Below is a small trained network, with its code and all its weights. Each question gives an input and a class and asks what happens when units are switched off, that is, made to give their printed mean instead of their output.

import numpy as np


def w(rows, s, z=0):
    codes = np.array(rows[::2]) - 128.0
    scale = np.full(codes.shape[1], s)
    scale[-1] = z or s
    return codes * scale


def norm(h):
    return h / np.sqrt((h * h).mean(-1, keepdims=True) + 1e-5)


def f(y):
    return y / 2 * (1 + np.tanh(0.7978845608 * (y + 0.044715 * y**3)))


def log_softmax(a):
    a = a - a.max(-1, keepdims=True)
    return a - np.log(np.exp(a).sum(-1, keepdims=True))


def net(x, mask):
    res = np.array(x, float).reshape(1, 5) / 4 @ E
    u = 0
    for l in range(4):
        y = f(norm(res) @ A[l][:, :-1].T + A[l][:, -1])
        res = res + np.where(mask[u : u + 6], y, B[l][:, -1]) @ B[l][:, :-1]
        u += 6
    return log_softmax(norm(res)[-1] @ U[:, :-1].T + U[:, -1])


A, B = {}, {}
E = w([
[120,125,140],'x0',
[142,137,108],'x1',
[250,225,209],'x2',
[134,131,119],'x3',
[169,8,225],'x4',
],0.0018)
A[0] = w([
[142,88,211,96],'0.n0',
[77,194,162,52],'0.n1',
[2,79,168,167],'0.n2',
[29,118,139,104],'0.n3',
[101,157,86,237],'0.n4',
[177,82,170,255],'0.n5',
],0.0056,0.00063)
B[0] = w([
[112,85,119,191],'0.n0',
[190,177,75,141],'0.n1',
[221,158,125,248],'0.n2',
[59,83,117,178],'0.n3',
[171,55,145,183],'0.n4',
[254,31,18,206],'0.n5',
],0.0026,0.0017)
A[1] = w([
[145,71,157,107],'1.n0',
[151,121,124,187],'1.n1',
[118,165,147,84],'1.n2',
[23,254,126,103],'1.n3',
[156,147,87,254],'1.n4',
[101,174,116,106],'1.n5',
],0.0061,0.00082)
B[1] = w([
[203,169,69,175],'1.n0',
[68,144,68,155],'1.n1',
[119,74,56,119],'1.n2',
[207,36,73,250],'1.n3',
[57,114,167,185],'1.n4',
[255,7,248,140],'1.n5',
],0.0039,0.0021)
A[2] = w([
[147,173,116,179],'2.n0',
[18,86,86,254],'2.n1',
[129,102,181,25],'2.n2',
[89,71,252,69],'2.n3',
[69,101,160,181],'2.n4',
[247,168,180,174],'2.n5',
],0.0049,0.0009)
B[2] = w([
[113,94,204,140],'2.n0',
[145,218,253,194],'2.n1',
[135,46,39,106],'2.n2',
[144,103,77,96],'2.n3',
[166,188,205,116],'2.n4',
[2,95,135,251],'2.n5',
],0.003,0.0025)
A[3] = w([
[96,111,201,183],'3.n0',
[220,110,231,253],'3.n1',
[181,55,2,146],'3.n2',
[125,184,40,98],'3.n3',
[173,157,104,77],'3.n4',
[109,185,77,122],'3.n5',
],0.0041,0.0018)
B[3] = w([
[2,189,114,167],'3.n0',
[102,170,85,217],'3.n1',
[202,94,140,251],'3.n2',
[103,100,141,112],'3.n3',
[172,46,74,110],'3.n4',
[78,113,122,112],'3.n5',
],0.0042,0.0028)
U = w([
[241,114,128,252],'0',
[54,255,182,4],'1',
],0.0066,0.00048)

Each question gives the input, the list of numbers given to net, and the class t.
The units are the neurons (one row each of A and B). Each row of codes is followed by its name. A weight is (code - 128) times the scale printed after its matrix; where a second scale follows, it is the last column's (A, B and U).
mask holds one flag per neuron, layer by layer. A switched-off neuron (its flag False) gives its mean, the last column of its row in B, instead of its output. The means were averaged over made-up inputs and are rounded, as every weight is.
A unit's drop is (log p(t) with every unit on - log p(t) with that unit switched off) / (log p(t) with every unit on - log p(t) with every unit switched off).
The circuit of an input: a set's keep is (log p(t) with only the set's units on - log p(t) with every unit switched off) / (log p(t) with every unit on - log p(t) with every unit switched off). Starting from the 12 units with the biggest drops (on a tie, the unit counted first), units are removed one at a time, each time the one whose removal leaves the highest keep (on an exact tie, the one counted first), for as long as the keep stays at least 0.8.
circuit, biggest first: the units of the circuit, biggest drop first
top k neurons: the k neurons with the biggest drops, biggest first
drop when u is switched off: that unit's drop, to one decimal
input [7,-3,3,-8,2], class 1: circuit, biggest first	[1.n5 3.n2]
input [3,5,-6,-5,-8], class 0: top 3 neurons	[1.n3 2.n5 1.n5]
input [2,-7,-7,-6,5], class 1: top 2 neurons	[1.n3 2.n1]
input [-5,1,4,-7,3], class 1: top 2 neurons	[1.n3 2.n5]
input [6,3,1,-7,-5], class 0: circuit, biggest first	[1.n3]
input [5,2,-6,1,2], class 1: circuit, biggest first	[1.n3 2.n1]
input [2,-2,6,8,4], class 1: top 2 neurons	[1.n3 2.n5]
input [-4,-2,-3,-7,-5], class 0: top 2 neurons	[1.n3 0.n5]
input [-8,-2,6,-1,5], class 1: top 3 neurons	[1.n3 1.n5 0.n4]
input [-1,1,6,-1,3], class 1: top 2 neurons	[1.n3 2.n5]
input [-4,1,-8,-4,3], class 1: top 2 neurons	[1.n3 2.n1]
input [3,-5,-7,6,4], class 1: top 2 neurons	[1.n3 2.n1]
input [8,-3,8,1,2], class 1: drop when 2.n5 is switched off	0.2
input [-6,-4,8,6,0], class 1: drop when 2.n5 is switched off	0.2
input [-7,-5,1,-1,-8], class 0: drop when 2.n0 is switched off	0.0
input [3,-4,0,-8,-3], class 0: top neuron	[0.n5]
